Below are the code and all the weights of a small trained network. Each question names an input and a target symbol and asks about switching units off, where a switched-off unit gives its printed mean instead of its output.

import numpy as np


def w(rows, s, z=0):
    codes = np.array(rows[::2]) - 128.0
    scale = np.full(codes.shape[1], s)
    scale[-1] = z or s
    return codes * scale


def f(y):
    return np.maximum(y, 0)


def softmax(a):
    e = np.exp(a - a.max(-1, keepdims=True))
    return e / e.sum(-1, keepdims=True)


def log_softmax(a):
    a = a - a.max(-1, keepdims=True)
    return a - np.log(np.exp(a).sum(-1, keepdims=True))


def net(x, mask):
    ids = ['ΔΞΦζημπστω'.index(c) for c in x.split()]
    T = len(ids)
    res = E[ids] + P[:T]
    u = 0
    for l in range(2):
        q, k, v = (res @ M[l].T for M in (Q, K, V))
        z = softmax(np.where(np.tri(T) > 0, q @ k.T / 2**0.5, -1e9)) @ v
        res = res + np.where(mask[u], z, O[l][:, -1]) @ O[l][:, :-1]
        u += 1
        y = f(res @ A[l][:, :-1].T + A[l][:, -1])
        res = res + np.where(mask[u : u + 12], y, B[l][:, -1]) @ B[l][:, :-1]
        u += 12
    return log_softmax(res[-1] @ U[:, :-1].T + U[:, -1])


Q, K, V, O, A, B = {}, {}, {}, {}, {}, {}
E = w([
[179,179,121,183],'Δ',
[172,83,188,148],'Ξ',
[128,207,121,214],'Φ',
[147,221,128,139],'ζ',
[124,214,167,7],'η',
[81,200,165,158],'μ',
[82,134,157,133],'π',
[197,132,114,167],'σ',
[103,98,133,182],'τ',
[26,214,155,121],'ω',
],0.018)
P = w([
[148,127,2,115],'0',
[148,135,16,117],'1',
[152,140,54,112],'2',
[149,141,102,118],'3',
[141,150,124,123],'4',
[141,142,148,118],'5',
[137,146,160,127],'6',
[141,146,176,121],'7',
[134,149,199,137],'8',
[138,147,199,110],'9',
],0.0057)
Q[0] = w([
[7,3,67,104],'L0H1',
[87,144,149,223],'L0H1',
],0.011)
K[0] = w([
[137,191,249,168],'L0H1',
[154,134,220,204],'L0H1',
],0.014)
V[0] = w([
[184,197,132,99],'L0H1',
[67,60,1,156],'L0H1',
],0.0053)
O[0] = w([
[164,185,154,152,74],'L0H1',
[98,72,2,120,252],'L0H1',
],0.0051,0.0012)
A[0] = w([
[143,155,116,143,77],'L0N1',
[143,81,92,67,178],'L0N2',
[110,221,51,108,3],'L0N3',
[162,151,34,64,11],'L0N4',
[187,72,64,190,153],'L0N5',
[53,28,93,130,51],'L0N6',
[150,102,136,4,46],'L0N7',
[141,114,185,179,4],'L0N8',
[133,96,130,71,165],'L0N9',
[146,141,2,55,149],'L0N10',
[176,194,171,138,84],'L0N11',
[103,86,169,67,51],'L0N12',
],0.0062,0.0028)
B[0] = w([
[147,110,108,103,145],'L0N1',
[158,137,165,161,150],'L0N2',
[170,126,59,66,185],'L0N3',
[165,120,141,57,142],'L0N4',
[163,85,173,171,253],'L0N5',
[120,80,1,9,173],'L0N6',
[130,8,154,140,147],'L0N7',
[107,219,204,122,144],'L0N8',
[121,133,172,156,144],'L0N9',
[163,167,206,138,180],'L0N10',
[135,83,49,107,195],'L0N11',
[97,141,181,195,135],'L0N12',
],0.0099,0.0025)
Q[1] = w([
[115,93,152,5],'L1H1',
[20,92,178,156],'L1H1',
],0.028)
K[1] = w([
[109,217,204,6],'L1H1',
[41,120,211,178],'L1H1',
],0.022)
V[1] = w([
[201,160,108,81],'L1H1',
[214,90,2,39],'L1H1',
],0.0064)
O[1] = w([
[66,113,178,138,2],'L1H1',
[86,209,253,194,175],'L1H1',
],0.0051,0.00084)
A[1] = w([
[173,170,48,138,53],'L1N1',
[168,178,83,182,138],'L1N2',
[152,131,116,177,143],'L1N3',
[97,155,85,17,3],'L1N4',
[166,112,110,199,167],'L1N5',
[51,113,157,179,101],'L1N6',
[234,93,155,164,15],'L1N7',
[156,161,112,176,93],'L1N8',
[83,106,176,103,34],'L1N9',
[160,46,15,63,123],'L1N10',
[127,224,52,95,86],'L1N11',
[6,153,116,103,146],'L1N12',
],0.012,0.0063)
B[1] = w([
[147,169,154,125,149],'L1N1',
[158,150,86,118,215],'L1N2',
[134,126,149,103,204],'L1N3',
[115,83,226,108,144],'L1N4',
[156,114,168,88,254],'L1N5',
[122,162,163,143,162],'L1N6',
[5,183,67,118,183],'L1N7',
[142,134,104,126,171],'L1N8',
[100,155,95,151,134],'L1N9',
[144,44,82,87,172],'L1N10',
[115,107,204,190,192],'L1N11',
[121,88,42,139,198],'L1N12',
],0.027,0.0057)
U = w([
[114,156,167,253,189],'Δ',
[201,190,123,142,62],'Ξ',
[146,78,229,107,156],'Φ',
[132,189,120,117,83],'ζ',
[46,134,231,133,103],'η',
[43,154,166,135,109],'μ',
[132,73,93,133,191],'π',
[124,115,89,229,215],'σ',
[172,179,188,204,105],'τ',
[51,65,205,212,2],'ω',
],0.0077,0.0073)

Each question gives the input, a string of symbols that net reads in full, and the target symbol t.
The units are the heads (2 rows each of Q, K, V and O) and the neurons (one row each of A and B). Each row of codes is followed by its name. A weight is (code - 128) times the scale printed after its matrix; where a second scale follows, it is the last column's (O, A, B and U).
mask holds one flag per unit, layer by layer, with each layer's heads first. A switched-off unit (its flag False) gives its mean, the last column of its rows in O or B, instead of its output. The means were averaged over made-up inputs and are rounded, as every weight is.
A unit's drop is (log p(t) with every unit on - log p(t) with that unit switched off) / (log p(t) with every unit on - log p(t) with every unit switched off).
The circuit of an input: a set's keep is (log p(t) with only the set's units on - log p(t) with every unit switched off) / (log p(t) with every unit on - log p(t) with every unit switched off). Starting from the 12 units with the biggest drops (on a tie, the unit counted first), units are removed one at a time, each time the one whose removal leaves the highest keep (on an exact tie, the one counted first), for as long as the keep stays at least 0.8.
units of the circuit, in order: the units of the circuit, biggest drop first
top k neurons: the k neurons with the biggest drops, biggest first
k most important neurons of layer l: the k neurons of layer l with the biggest drops, biggest first
drop of u: that unit's drop, to one decimal
input τ Ξ μ Ξ Φ, target Ξ: units of the circuit, in order : L1N2
input π μ μ μ μ Ξ τ τ, target Φ: top 2 neurons : L1N12, L1N7
input ω τ τ Δ η, target η: units of the circuit, in order : L1N4, L1N5
input Δ ω τ π σ ζ, target Δ: units of the circuit, in order : L1N11, L1N5
input Δ Ξ σ, target μ: units of the circuit, in order : L1N7, L0N5
input τ τ η Ξ, target η: top 2 neurons : L1N7, L0N6
input τ Φ τ τ Ξ π μ π τ, target Φ: 2 most important neurons of layer 0 : L0N6, L0N3
input σ τ τ μ τ μ η τ ω, target ω: top 3 neurons : L1N4, L1N11, L1N12
input Φ τ ζ, target τ: top 2 neurons : L1N11, L0N10
input μ Ξ μ, target σ: units of the circuit, in order : L1N12, L1N5
input μ π Δ, target ζ: 2 most important neurons of layer 1 : L1N7, L1N2
input τ Φ μ, target Δ: top 3 neurons : L1N11, L1N6, L1N10
input η ω ζ Ξ Δ τ π τ τ Δ, target Ξ: 2 most important neurons of layer 1 : L1N2, L1N11
input σ τ π ζ τ τ π, target π: top 2 neurons : L1N11, L1N12
input τ η τ ω σ, target μ: units of the circuit, in order : L1N7
input τ π π π, target σ: top 4 neurons : L1N5, L1N12, L1N3, L0N5
input τ τ Ξ μ Φ Ξ ζ, target τ: top 2 neurons : L1N11, L1N7
input η Δ τ ω, target ω: top 2 neurons : L1N11, L1N4
input Δ τ σ, target ζ: top 4 neurons : L1N7, L1N2, L1N11, L1N8
input σ τ σ Φ π, target σ: top neuron : L1N5
input Ξ τ π Ξ, target μ: 2 most important neurons of layer 1 : L1N7, L1N11
input τ Φ ζ η τ ζ, target Δ: 3 most important neurons of layer 1 : L1N11, L1N5, L1N10
input σ σ μ σ τ μ μ π π π, target π: drop of L1N11 : 0.3
input η σ τ π σ, target ζ: drop of L1N2 : 0.3
input π η τ η, target η: drop of L0N7 : -0.3
input τ μ Δ σ ω σ Ξ, target η: drop of L1N12 : 0.2
input ζ Ξ Φ, target τ: most important neuron of layer 0 : L0N3
